Below is a small trained network, with its code and all its weights. Each question gives an input and a class and asks what happens when units are switched off, that is, made to give their printed mean instead of their output.

import numpy as np


def w(rows, s, z=0):
    codes = np.array(rows[::2]) - 128.0
    scale = np.full(codes.shape[1], s)
    scale[-1] = z or s
    return codes * scale


def f(y):
    return np.maximum(y, 0)


def log_softmax(a):
    a = a - a.max(-1, keepdims=True)
    return a - np.log(np.exp(a).sum(-1, keepdims=True))


def net(x, mask):
    res = np.array(x, float).reshape(1, 6) / 4 @ E
    y = f(res @ A[0][:, :-1].T + A[0][:, -1])
    res = res + np.where(mask, y, B[0][:, -1]) @ B[0][:, :-1]
    return log_softmax(res[-1] @ U[:, :-1].T + U[:, -1])


A, B = {}, {}
E = w([
[140,128,140,127,135,142,130,133],'x0',
[175,61,193,93,65,166,91,161],'x1',
[79,80,151,230,203,152,70,193],'x2',
[156,162,177,130,151,34,56,108],'x3',
[84,123,158,163,95,186,69,1],'x4',
[102,73,189,85,195,104,164,70],'x5',
],0.0095)
A[0] = w([
[160,129,125,83,120,92,168,214,14],'N1',
[86,129,55,183,148,184,253,105,6],'N2',
[96,84,183,103,171,98,178,101,255],'N3',
[121,108,148,99,68,181,83,84,69],'N4',
[185,166,169,60,48,141,156,102,74],'N5',
[94,189,52,86,139,89,167,75,187],'N6',
[100,169,88,119,175,85,186,159,81],'N7',
[75,240,123,176,155,172,149,46,75],'N8',
[88,149,155,139,96,175,139,103,36],'N9',
[168,194,86,188,56,134,96,155,170],'N10',
[101,89,91,104,82,187,182,141,4],'N11',
[167,95,68,65,174,157,161,181,104],'N12',
[143,228,154,113,148,53,53,109,99],'N13',
],0.011,0.0035)
B[0] = w([
[158,99,75,117,208,121,94,27,229],'N1',
[183,43,165,149,76,134,181,139,218],'N2',
[81,185,161,77,117,195,214,170,255],'N3',
[152,125,121,54,198,85,62,83,215],'N4',
[71,142,163,254,193,185,120,125,243],'N5',
[128,138,134,175,139,188,68,210,239],'N6',
[141,112,129,95,191,130,99,104,217],'N7',
[162,106,131,73,204,129,77,90,222],'N8',
[132,77,71,161,185,86,131,122,169],'N9',
[101,179,107,41,125,197,183,150,231],'N10',
[230,58,175,167,96,102,214,130,191],'N11',
[101,127,142,130,190,94,101,90,220],'N12',
[203,47,164,156,50,87,215,148,239],'N13',
],0.0091,0.0093)
U = w([
[193,80,161,147,64,71,169,133,75],'0',
[136,126,145,120,155,137,90,160,213],'1',
[130,114,92,81,187,75,80,76,2],'2',
[115,133,135,124,135,139,118,156,246],'3',
[60,135,140,246,150,154,79,197,176],'4',
[103,192,125,30,109,164,186,137,99],'5',
[24,182,91,137,72,102,108,129,82],'6',
],0.011,0.0068)

Each question gives the input, the list of numbers given to net, and the class t.
The units are the neurons (one row each of A and B). Each row of codes is followed by its name. A weight is (code - 128) times the scale printed after its matrix; where a second scale follows, it is the last column's (A, B and U).
mask holds one flag per neuron, in row order. A switched-off neuron (its flag False) gives its mean, the last column of its row in B, instead of its output. The means were averaged over made-up inputs and are rounded, as every weight is.
A unit's drop is (log p(t) with every unit on - log p(t) with that unit switched off) / (log p(t) with every unit on - log p(t) with every unit switched off).
The circuit of an input: a set's keep is (log p(t) with only the set's units on - log p(t) with every unit switched off) / (log p(t) with every unit on - log p(t) with every unit switched off). Starting from the 12 units with the biggest drops (on a tie, the unit counted first), units are removed one at a time, each time the one whose removal leaves the highest keep (on an exact tie, the one counted first), for as long as the keep stays at least 0.8.
units of the circuit, in order: the units of the circuit, biggest drop first
most important unit: the unit with the biggest drop
k most important neurons: the k neurons with the biggest drops, biggest first
input [3,1,2,7,-7,4], class 0: 2 most important neurons : N13, N4
input [-6,1,-8,7,2,-2], class 4: most important unit : N5
input [1,-6,-3,1,4,2], class 1: units of the circuit, in order : N6, N8, N1
input [-4,6,0,2,8,4], class 2: 2 most important neurons : N4, N6
input [-6,6,0,-6,-7,-6], class 2: 3 most important neurons : N1, N12, N13
input [8,8,-8,-8,7,-2], class 0: 2 most important neurons : N11, N6
input [-4,8,-7,-7,1,3], class 1: units of the circuit, in order : N5, N4
input [0,-7,7,6,4,6], class 1: 3 most important neurons : N8, N3, N1
input [-4,4,-2,-1,6,0], class 2: 2 most important neurons : N4, N6
input [-3,2,1,-2,1,5], class 5: units of the circuit, in order : N3, N5
input [-7,-1,6,-8,1,-8], class 0: 2 most important neurons : N2, N11
input [-6,-7,7,6,1,-5], class 1: units of the circuit, in order : N8, N10
input [-7,1,2,-5,-8,7], class 2: 2 most important neurons : N1, N12
input [-7,-4,7,1,3,-2], class 3: units of the circuit, in order : N5
input [-6,4,5,2,-7,-4], class 2: units of the circuit, in order : N1, N6
input [4,-2,-7,2,4,2], class 4: units of the circuit, in order : N5, N6
input [6,-6,6,0,6,7], class 5: 3 most important neurons : N3, N5, N1
input [-7,8,-7,-1,5,6], class 1: units of the circuit, in order : N4, N5, N1
input [5,-7,7,-5,2,7], class 1: 2 most important neurons : N8, N10
input [-1,4,3,-2,5,4], class 2: most important unit : N4
input [0,1,-6,5,-4,4], class 4: units of the circuit, in order : N5, N6
input [-3,-1,4,-1,-2,-6], class 5: 2 most important neurons : N10, N5
input [-6,6,-6,5,2,8], class 5: 2 most important neurons : N3, N6
input [-4,-1,-7,-7,-1,-6], class 0: 3 most important neurons : N11, N2, N3
input [6,-3,7,-4,-8,8], class 2: units of the circuit, in order : N12, N1
